Below is a small trained network, with its code and all its weights. Each question gives an input and a class and asks what happens when units are switched off, that is, made to give their printed mean instead of their output.

import numpy as np


def w(rows, s, z=0):
    codes = np.array(rows[::2]) - 128.0
    scale = np.full(codes.shape[1], s)
    scale[-1] = z or s
    return codes * scale


def f(y):
    return np.maximum(y, 0)


def log_softmax(a):
    a = a - a.max(-1, keepdims=True)
    return a - np.log(np.exp(a).sum(-1, keepdims=True))


def net(x, mask):
    res = np.array(x, float).reshape(1, 4) / 4 @ E
    y = f(res @ A[0][:, :-1].T + A[0][:, -1])
    res = res + np.where(mask, y, B[0][:, -1]) @ B[0][:, :-1]
    return log_softmax(res[-1] @ U[:, :-1].T + U[:, -1])


A, B = {}, {}
E = w([
[175,13,103,107,93,84,135,115,111,159,105,193],'x0',
[182,162,188,152,144,111,77,101,104,110,85,193],'x1',
[166,113,113,130,251,96,125,131,94,127,187,107],'x2',
[113,128,57,124,122,134,32,195,103,111,143,153],'x3',
],0.016)
A[0] = w([
[73,123,99,119,120,187,169,164,159,138,172,68,6],'neuron 0',
[162,111,88,137,229,79,173,153,129,67,203,120,2],'neuron 1',
[137,141,189,128,159,131,254,25,176,144,150,100,17],'neuron 2',
[70,150,54,112,141,140,30,213,114,85,195,176,33],'neuron 3',
[63,138,88,137,140,186,184,172,187,136,179,74,61],'neuron 4',
[92,130,118,167,66,138,161,114,200,65,109,172,31],'neuron 5',
[111,57,93,90,94,102,158,128,129,149,177,115,94],'neuron 6',
[51,248,145,190,157,193,115,136,175,87,183,82,6],'neuron 7',
[139,142,154,136,202,125,140,134,88,173,205,105,13],'neuron 8',
[161,186,201,186,130,138,55,71,81,61,97,150,57],'neuron 9',
[74,162,126,108,27,233,128,128,149,142,74,134,23],'neuron 10',
],0.0099,0.0051)
B[0] = w([
[167,168,174,70,170,110,152,146,129,92,63,140,197],'neuron 0',
[65,113,184,126,138,139,148,56,84,124,186,115,199],'neuron 1',
[137,109,135,168,18,204,52,193,178,122,46,54,235],'neuron 2',
[130,139,156,167,37,209,101,199,161,152,110,76,247],'neuron 3',
[173,175,118,74,202,105,189,165,139,100,121,146,214],'neuron 4',
[98,94,141,96,168,102,91,78,117,130,207,88,188],'neuron 5',
[203,135,201,93,155,84,182,146,113,120,83,186,202],'neuron 6',
[187,47,96,195,69,110,131,52,146,168,144,249,248],'neuron 7',
[80,110,163,107,150,111,84,106,84,120,175,84,178],'neuron 8',
[133,185,159,18,144,78,198,183,157,76,134,140,222],'neuron 9',
[107,121,161,132,181,128,95,78,86,110,255,63,234],'neuron 10',
],0.01,0.017)
U = w([
[112,148,150,161,58,223,89,173,169,151,113,55,119],'0',
[36,128,166,132,161,124,112,40,120,143,222,65,106],'1',
[195,46,135,150,82,90,135,57,149,201,130,255,144],'2',
[164,212,162,72,166,90,160,158,167,98,113,149,95],'3',
[101,159,133,148,110,120,144,111,158,156,126,125,250],'4',
[45,152,72,162,141,85,106,106,148,203,76,119,100],'5',
],0.0094,0.015)

Each question gives the input, the list of numbers given to net, and the class t.
The units are the neurons (one row each of A and B). Each row of codes is followed by its name. A weight is (code - 128) times the scale printed after its matrix; where a second scale follows, it is the last column's (A, B and U).
mask holds one flag per neuron, in row order. A switched-off neuron (its flag False) gives its mean, the last column of its row in B, instead of its output. The means were averaged over made-up inputs and are rounded, as every weight is.
A unit's drop is (log p(t) with every unit on - log p(t) with that unit switched off) / (log p(t) with every unit on - log p(t) with every unit switched off).
The circuit of an input: a set's keep is (log p(t) with only the set's units on - log p(t) with every unit switched off) / (log p(t) with every unit on - log p(t) with every unit switched off). Starting from all 11 units, units are removed one at a time, each time the one whose removal leaves the highest keep (on an exact tie, the one counted first), for as long as the keep stays at least 0.8.
units of the circuit, in order: the units of the circuit, biggest drop first
unit that matters most: the unit with the biggest drop
top k neurons: the k neurons with the biggest drops, biggest first
drop when u is switched off: that unit's drop, to one decimal
input [-8,8,6,6], class 2: units of the circuit, in order => [neuron 7]
input [5,-7,-5,-4], class 3: units of the circuit, in order => [neuron 7; neuron 6]
input [5,3,5,-5], class 0: units of the circuit, in order => [neuron 7; neuron 2]
input [-6,4,-4,5], class 2: top 2 neurons => [neuron 7; neuron 2]
input [2,7,4,7], class 0: top 3 neurons => [neuron 3; neuron 4; neuron 6]
input [-6,5,0,-4], class 2: top 2 neurons => [neuron 7; neuron 3]
input [1,2,5,4], class 1: top 2 neurons => [neuron 2; neuron 1]
input [8,-4,-8,-3], class 1: top 3 neurons => [neuron 10; neuron 7; neuron 5]
input [6,-1,7,-8], class 0: top 2 neurons => [neuron 2; neuron 7]
input [-5,-7,1,-5], class 3: top 3 neurons => [neuron 4; neuron 0; neuron 3]
input [7,3,-8,3], class 1: units of the circuit, in order => [neuron 10; neuron 5]
input [-7,-8,7,6], class 3: top 3 neurons => [neuron 4; neuron 0; neuron 10]
input [2,8,3,8], class 0: top 4 neurons => [neuron 3; neuron 4; neuron 6; neuron 0]
input [6,0,-8,-3], class 1: unit that matters most => neuron 10
input [-4,-5,-4,1], class 3: top 4 neurons => [neuron 4; neuron 0; neuron 1; neuron 8]
input [6,1,-2,-7], class 0: top 2 neurons => [neuron 2; neuron 7]
input [-6,-8,-1,-1], class 3: top 2 neurons => [neuron 4; neuron 0]
input [2,-1,1,-7], class 0: drop when neuron 2 is switched off => 0.4
input [-6,2,-2,0], class 2: drop when neuron 7 is switched off => 1.0
input [3,-7,-3,3], class 3: drop when neuron 1 is switched off => 0.0
input [-3,-2,4,-6], class 0: unit that matters most => neuron 2
